Here is a tiny trained network, its code and every weight. The questions are about switching its units off for an input and a target symbol, where a switched-off unit gives its printed mean instead of its output.

import numpy as np


def w(rows, s, z=0):
    codes = np.array(rows[::2]) - 128.0
    scale = np.full(codes.shape[1], s)
    scale[-1] = z or s
    return codes * scale


def f(y):
    return y / 2 * (1 + np.tanh(0.7978845608 * (y + 0.044715 * y**3)))


def softmax(a):
    e = np.exp(a - a.max(-1, keepdims=True))
    return e / e.sum(-1, keepdims=True)


def log_softmax(a):
    a = a - a.max(-1, keepdims=True)
    return a - np.log(np.exp(a).sum(-1, keepdims=True))


def net(x, mask):
    ids = ['αβδεθλστφ'.index(c) for c in x.split()]
    T = len(ids)
    res = E[ids] + P[:T]
    r = res
    for j in range(2):
        rows = slice(2 * j, 2 * j + 2)
        q, k, v = (r @ M[0][rows].T for M in (Q, K, V))
        z = softmax(np.where(np.tri(T) > 0, q @ k.T / 2**0.5, -1e9)) @ v
        o = O[0][rows]
        res = res + np.where(mask[j], z, o[:, -1]) @ o[:, :-1]
    y = f(res @ A[0][:, :-1].T + A[0][:, -1])
    res = res + np.where(mask[2:10], y, B[0][:, -1]) @ B[0][:, :-1]
    return log_softmax(res[-1] @ U[:, :-1].T + U[:, -1])


Q, K, V, O, A, B = {}, {}, {}, {}, {}, {}
E = w([
[88,175,98,83,75],'α',
[80,124,172,69,35],'β',
[64,113,185,81,69],'δ',
[195,248,88,120,101],'ε',
[130,137,211,140,91],'θ',
[49,208,72,67,160],'λ',
[128,140,207,144,6],'σ',
[97,121,195,124,54],'τ',
[30,177,64,100,162],'φ',
],0.016)
P = w([
[107,127,115,189,136],'0',
[117,141,154,90,94],'1',
[141,77,100,167,101],'2',
[93,163,129,155,161],'3',
[148,121,147,86,127],'4',
[162,140,5,103,125],'5',
],0.026)
Q[0] = w([
[172,203,114,105,93],'h0',
[89,92,54,160,85],'h0',
[67,181,185,221,122],'h1',
[171,141,201,11,217],'h1',
],0.011)
K[0] = w([
[67,39,128,95,113],'h0',
[186,91,87,239,120],'h0',
[46,245,198,133,145],'h1',
[184,128,118,15,126],'h1',
],0.011)
V[0] = w([
[131,125,129,95,95],'h0',
[64,57,40,164,79],'h0',
[114,74,221,123,250],'h1',
[140,93,167,189,2],'h1',
],0.0093)
O[0] = w([
[152,134,158,110,117,134],'h0',
[146,52,33,41,202,188],'h0',
[141,87,99,219,175,7],'h1',
[109,254,212,101,207,129],'h1',
],0.0081,0.012)
A[0] = w([
[113,187,19,120,137,154],'n0',
[134,126,95,112,113,102],'n1',
[251,174,151,153,104,56],'n2',
[171,139,159,79,94,111],'n3',
[168,141,56,104,186,67],'n4',
[128,187,53,239,164,52],'n5',
[144,189,163,160,144,253],'n6',
[40,40,182,224,211,31],'n7',
],0.015,0.0041)
B[0] = w([
[153,123,211,193,110,252],'n0',
[109,52,158,143,121,165],'n1',
[66,93,146,63,138,166],'n2',
[108,93,133,202,148,188],'n3',
[109,124,55,86,137,194],'n4',
[152,179,68,65,27,149],'n5',
[164,122,53,142,146,161],'n6',
[244,70,172,82,197,136],'n7',
],0.011,0.027)
U = w([
[128,125,238,224,142,175],'α',
[56,147,74,33,150,180],'β',
[139,86,121,30,184,125],'δ',
[197,194,94,119,73,86],'ε',
[212,132,95,100,161,77],'θ',
[102,95,33,254,87,2],'λ',
[125,174,23,201,213,159],'σ',
[171,129,79,154,210,143],'τ',
[195,71,26,144,133,55],'φ',
],0.0075,0.0063)

Each question gives the input, a string of symbols that net reads in full, and the target symbol t.
The units are the heads (2 rows each of Q, K, V and O) and the neurons (one row each of A and B). Each row of codes is followed by its name. A weight is (code - 128) times the scale printed after its matrix; where a second scale follows, it is the last column's (O, A, B and U).
mask holds one flag per unit, heads first, then neurons. A switched-off unit (its flag False) gives its mean, the last column of its rows in O or B, instead of its output. The means were averaged over made-up inputs and are rounded, as every weight is.
A unit's drop is (log p(t) with every unit on - log p(t) with that unit switched off) / (log p(t) with every unit on - log p(t) with every unit switched off).
The circuit of an input: a set's keep is (log p(t) with only the set's units on - log p(t) with every unit switched off) / (log p(t) with every unit on - log p(t) with every unit switched off). Starting from all 10 units, units are removed one at a time, each time the one whose removal leaves the highest keep (on an exact tie, the one counted first), for as long as the keep stays at least 0.8.
circuit, biggest first: the units of the circuit, biggest drop first
k most important neurons: the k neurons with the biggest drops, biggest first
which heads matter: for each layer, one digit per head in row order, 1 if its drop is at least 0.15 and else 0, layers parted by /
drop of u: that unit's drop, to one decimal
input ε φ φ σ, target σ: circuit, biggest first => (n0, h1, n6)
input φ θ φ, target φ: circuit, biggest first => (h0, h1)
input σ φ ε δ β φ, target α: which heads matter => 01
input λ ε ε φ ε δ, target α: which heads matter => 01
input σ τ λ δ, target δ: circuit, biggest first => (n0, h1, n7)
input δ δ α σ, target σ: circuit, biggest first => (n0, n6, h1)
input τ φ φ, target β: which heads matter => 11
input τ λ ε ε δ β, target α: which heads matter => 01
input φ ε θ, target φ: 2 most important neurons => (n0, n3)
input τ α σ ε ε φ, target σ: 3 most important neurons => (n4, n0, n6)
input ε ε λ ε ε α, target λ: most important neuron => (n0)
input β σ λ φ, target φ: which heads matter => 01
input ε α σ ε ε α, target σ: which heads matter => 01
input φ φ φ φ ε λ, target φ: 3 most important neurons => (n4, n0, n2)
input ε β ε α φ, target α: which heads matter => 10
input α α ε β ε ε, target α: 2 most important neurons => (n0, n3)
input φ α ε ε, target ε: circuit, biggest first => (n5, n3)
input ε φ ε ε ε σ, target α: most important neuron => (n3)
input σ τ ε τ ε, target β: drop of n0 => 2.7
input ε α δ β, target β: drop of n3 => 0.4
input ε τ α β, target β: drop of n3 => 0.5
